Below are the code and all the weights of a small trained network. Each question names an input and a class and asks about switching units off, where a switched-off unit gives its printed mean instead of its output.

import numpy as np


def w(rows, s, z=0):
    codes = np.array(rows[::2]) - 128.0
    scale = np.full(codes.shape[1], s)
    scale[-1] = z or s
    return codes * scale


def f(y):
    return np.maximum(y, 0)


def log_softmax(a):
    a = a - a.max(-1, keepdims=True)
    return a - np.log(np.exp(a).sum(-1, keepdims=True))


def net(x, mask):
    res = np.array(x, float).reshape(1, 8) / 4 @ E
    y = f(res @ A[0][:, :-1].T + A[0][:, -1])
    res = res + np.where(mask, y, B[0][:, -1]) @ B[0][:, :-1]
    return log_softmax(res[-1] @ U[:, :-1].T + U[:, -1])


A, B = {}, {}
E = w([
[90,110,107,4,69,121,77],'x0',
[101,221,65,137,48,156,223],'x1',
[129,128,111,125,134,131,127],'x2',
[128,121,137,122,128,126,139],'x3',
[122,126,131,130,129,135,127],'x4',
[137,120,127,115,131,114,144],'x5',
[32,109,118,165,149,6,131],'x6',
[129,118,142,126,124,129,139],'x7',
],0.012)
A[0] = w([
[62,172,128,71,43,116,141,138],'N0',
[127,105,203,147,223,132,139,153],'N1',
[102,197,103,249,123,69,223,155],'N2',
[205,162,77,154,113,218,176,209],'N3',
[218,67,145,254,189,112,80,188],'N4',
[176,113,176,59,135,137,20,170],'N5',
[54,59,118,112,154,79,74,167],'N6',
[220,129,125,66,117,176,73,214],'N7',
[207,142,138,79,154,188,152,253],'N8',
],0.0091,0.0049)
B[0] = w([
[74,60,100,154,73,42,115,207],'N0',
[86,102,90,142,68,110,138,187],'N1',
[88,227,131,101,255,180,185,253],'N2',
[186,132,167,165,64,179,177,235],'N3',
[80,62,21,105,27,149,181,222],'N4',
[76,157,180,30,154,149,116,214],'N5',
[179,133,151,155,190,27,32,212],'N6',
[77,107,176,7,131,228,205,216],'N7',
[136,172,126,147,110,240,188,215],'N8',
],0.0087,0.014)
U = w([
[141,83,72,108,29,150,155,214],'0',
[99,157,156,70,205,146,145,134],'1',
[81,102,26,163,107,47,134,128],'2',
[184,104,162,119,155,62,34,91],'3',
[246,164,149,197,122,163,152,9],'4',
],0.011,0.0014)

Each question gives the input, the list of numbers given to net, and the class t.
The units are the neurons (one row each of A and B). Each row of codes is followed by its name. A weight is (code - 128) times the scale printed after its matrix; where a second scale follows, it is the last column's (A, B and U).
mask holds one flag per neuron, in row order. A switched-off neuron (its flag False) gives its mean, the last column of its row in B, instead of its output. The means were averaged over made-up inputs and are rounded, as every weight is.
A unit's drop is (log p(t) with every unit on - log p(t) with that unit switched off) / (log p(t) with every unit on - log p(t) with every unit switched off).
The circuit of an input: a set's keep is (log p(t) with only the set's units on - log p(t) with every unit switched off) / (log p(t) with every unit on - log p(t) with every unit switched off). Starting from all 9 units, units are removed one at a time, each time the one whose removal leaves the highest keep (on an exact tie, the one counted first), for as long as the keep stays at least 0.8.
circuit, biggest first: the units of the circuit, biggest drop first
unit that matters most: the unit with the biggest drop
top k neurons: the k neurons with the biggest drops, biggest first
drop of u: that unit's drop, to one decimal
input [6,-7,2,1,2,5,3,8], class 3: unit that matters most : N6
input [0,6,2,4,-6,0,-5,-1], class 4: top 2 neurons : [N4; N3]
input [0,-4,5,8,-8,-6,0,8], class 0: top 3 neurons : [N2; N4; N1]
input [3,1,7,-5,-8,-4,5,8], class 2: top 2 neurons : [N5; N0]
input [0,1,-3,2,2,-8,-3,3], class 4: circuit, biggest first : [N4; N0; N2]
input [6,2,-7,4,4,3,7,7], class 2: top 2 neurons : [N0; N5]
input [-5,-1,-2,8,-2,-7,4,5], class 2: top 2 neurons : [N4; N7]
input [-1,8,0,1,-1,6,4,2], class 1: top 2 neurons : [N2; N4]
input [2,5,8,-3,-5,0,1,-5], class 2: top 2 neurons : [N7; N0]
input [2,8,-8,7,-1,8,5,-7], class 2: top 4 neurons : [N0; N7; N5; N8]
input [1,-2,-3,8,1,2,8,-7], class 3: top 2 neurons : [N6; N4]
input [0,-5,-6,5,-8,-4,-8,-5], class 0: top 3 neurons : [N2; N4; N6]
input [0,5,5,-1,-6,-1,4,8], class 1: top 3 neurons : [N2; N4; N1]
input [3,-3,6,-3,-6,-6,8,1], class 3: circuit, biggest first : [N6]
input [-7,-4,-2,6,3,5,-7,-4], class 0: drop of N4 : 0.2
input [6,-6,5,-7,6,7,3,1], class 3: drop of N6 : 0.4
input [2,-7,3,-5,-1,-7,3,-7], class 3: drop of N6 : 0.6
